Here is a tiny trained network, its code and every weight. The questions are about switching its units off for an input and a class, where a switched-off unit gives its printed mean instead of its output.

import numpy as np


def w(rows, s, z=0):
    codes = np.array(rows[::2]) - 128.0
    scale = np.full(codes.shape[1], s)
    scale[-1] = z or s
    return codes * scale


def f(y):
    return y / 2 * (1 + np.tanh(0.7978845608 * (y + 0.044715 * y**3)))


def log_softmax(a):
    a = a - a.max(-1, keepdims=True)
    return a - np.log(np.exp(a).sum(-1, keepdims=True))


def net(x, mask):
    res = np.array(x, float).reshape(1, 8) / 4 @ E
    y = f(res @ A[0][:, :-1].T + A[0][:, -1])
    res = res + np.where(mask, y, B[0][:, -1]) @ B[0][:, :-1]
    return log_softmax(res[-1] @ U[:, :-1].T + U[:, -1])


A, B = {}, {}
E = w([
[127,130,127,131,132,124],'x0',
[58,88,66,85,86,87],'x1',
[79,202,99,32,162,178],'x2',
[130,127,128,126,126,131],'x3',
[128,125,128,128,124,128],'x4',
[54,113,92,254,139,247],'x5',
[175,47,70,102,226,146],'x6',
[52,53,252,104,164,143],'x7',
],0.007)
A[0] = w([
[254,185,233,153,164,203,221],'N1',
[80,128,106,180,152,171,77],'N2',
[110,215,226,128,7,145,46],'N3',
[76,76,215,112,145,125,41],'N4',
[47,43,47,89,54,88,243],'N5',
[51,197,148,162,62,60,112],'N6',
[67,64,233,114,142,147,64],'N7',
[200,178,18,161,81,138,1],'N8',
[95,180,96,62,121,226,62],'N9',
[173,164,185,28,175,33,47],'N10',
[167,52,139,205,74,98,73],'N11',
[93,125,125,178,125,194,74],'N12',
[103,118,107,162,110,199,82],'N13',
[90,130,115,179,154,197,83],'N14',
[198,45,110,225,34,109,98],'N15',
[86,224,74,42,159,223,156],'N16',
[130,165,172,142,54,148,117],'N17',
[90,61,203,94,171,155,59],'N18',
[204,34,88,75,195,177,108],'N19',
[69,129,101,178,147,173,81],'N20',
],0.0075,0.0074)
B[0] = w([
[128,105,103,72,159,221,234],'N1',
[172,107,126,80,50,86,151],'N2',
[53,65,60,149,122,109,166],'N3',
[146,214,95,106,116,102,157],'N4',
[175,125,134,101,179,246,255],'N5',
[107,76,81,132,159,142,170],'N6',
[149,252,71,136,141,103,183],'N7',
[130,247,86,107,138,85,159],'N8',
[129,137,167,98,170,78,150],'N9',
[191,84,124,120,43,94,194],'N10',
[87,145,174,40,174,74,160],'N11',
[160,95,120,87,84,113,151],'N12',
[171,113,132,60,74,76,148],'N13',
[160,106,123,92,70,97,162],'N14',
[106,142,183,83,178,73,191],'N15',
[100,114,203,153,164,79,215],'N16',
[106,96,103,133,159,128,146],'N17',
[122,201,73,128,123,105,169],'N18',
[43,79,76,209,111,65,194],'N19',
[174,99,140,87,63,88,156],'N20',
],0.011,0.0081)
U = w([
[201,78,141,108,14,93,70],'0',
[142,241,59,151,138,107,73],'1',
[143,104,152,161,140,159,248],'2',
[48,43,56,189,144,105,68],'3',
[110,116,255,126,193,82,80],'4',
[152,110,155,164,134,167,224],'5',
[148,109,154,161,137,174,200],'6',
[163,100,118,93,167,226,42],'7',
],0.013,0.015)

Each question gives the input, the list of numbers given to net, and the class t.
The units are the neurons (one row each of A and B). Each row of codes is followed by its name. A weight is (code - 128) times the scale printed after its matrix; where a second scale follows, it is the last column's (A, B and U).
mask holds one flag per neuron, in row order. A switched-off neuron (its flag False) gives its mean, the last column of its row in B, instead of its output. The means were averaged over made-up inputs and are rounded, as every weight is.
A unit's drop is (log p(t) with every unit on - log p(t) with that unit switched off) / (log p(t) with every unit on - log p(t) with every unit switched off).
The circuit of an input: a set's keep is (log p(t) with only the set's units on - log p(t) with every unit switched off) / (log p(t) with every unit on - log p(t) with every unit switched off). Starting from the 12 units with the biggest drops (on a tie, the unit counted first), units are removed one at a time, each time the one whose removal leaves the highest keep (on an exact tie, the one counted first), for as long as the keep stays at least 0.8.
circuit, biggest first: the units of the circuit, biggest drop first
unit that matters most: the unit with the biggest drop
top k neurons: the k neurons with the biggest drops, biggest first
drop of u: that unit's drop, to one decimal
input [6,-5,7,4,5,-8,-5,4], class 0: circuit, biggest first : N10
input [2,3,8,-2,-5,-1,6,6], class 4: top 2 neurons : N16, N9
input [-1,2,-7,-2,0,4,-1,1], class 4: circuit, biggest first : N15, N11
input [-2,-6,0,0,2,6,2,8], class 1: top 2 neurons : N7, N18
input [0,-6,-3,1,3,-5,1,6], class 1: circuit, biggest first : N7, N18, N4
input [3,6,-8,-7,4,1,-3,-4], class 4: top 3 neurons : N15, N11, N1
input [-5,-8,-6,1,2,3,8,2], class 3: top 2 neurons : N19, N5
input [-5,-6,-5,-4,6,0,4,-7], class 1: top 2 neurons : N8, N5
input [-6,-2,-4,7,2,-7,-8,7], class 3: top 3 neurons : N3, N6, N17
input [-7,-3,-7,1,5,7,-3,-8], class 1: top 3 neurons : N8, N10, N16
input [4,8,-7,-6,-1,6,6,-2], class 7: top 2 neurons : N5, N16
input [2,-8,2,-6,2,5,1,6], class 7: top 2 neurons : N1, N19
input [-6,-7,-2,6,-5,3,4,-4], class 7: top 2 neurons : N1, N16
input [3,-2,5,2,-2,-7,-8,2], class 3: unit that matters most : N3
input [1,-6,6,-5,3,5,2,-2], class 4: top 3 neurons : N16, N5, N9
input [0,3,3,-1,-2,-1,-6,7], class 1: top 2 neurons : N7, N4
input [7,-2,1,5,2,5,8,5], class 3: drop of N19 : 1.1
input [1,-6,3,0,3,7,-5,7], class 0: drop of N20 : 0.2
input [-7,-3,-8,-2,0,-6,-2,0], class 4: drop of N1 : 0.0
input [-4,-2,8,-8,-7,-3,0,0], class 4: circuit, biggest first : N16
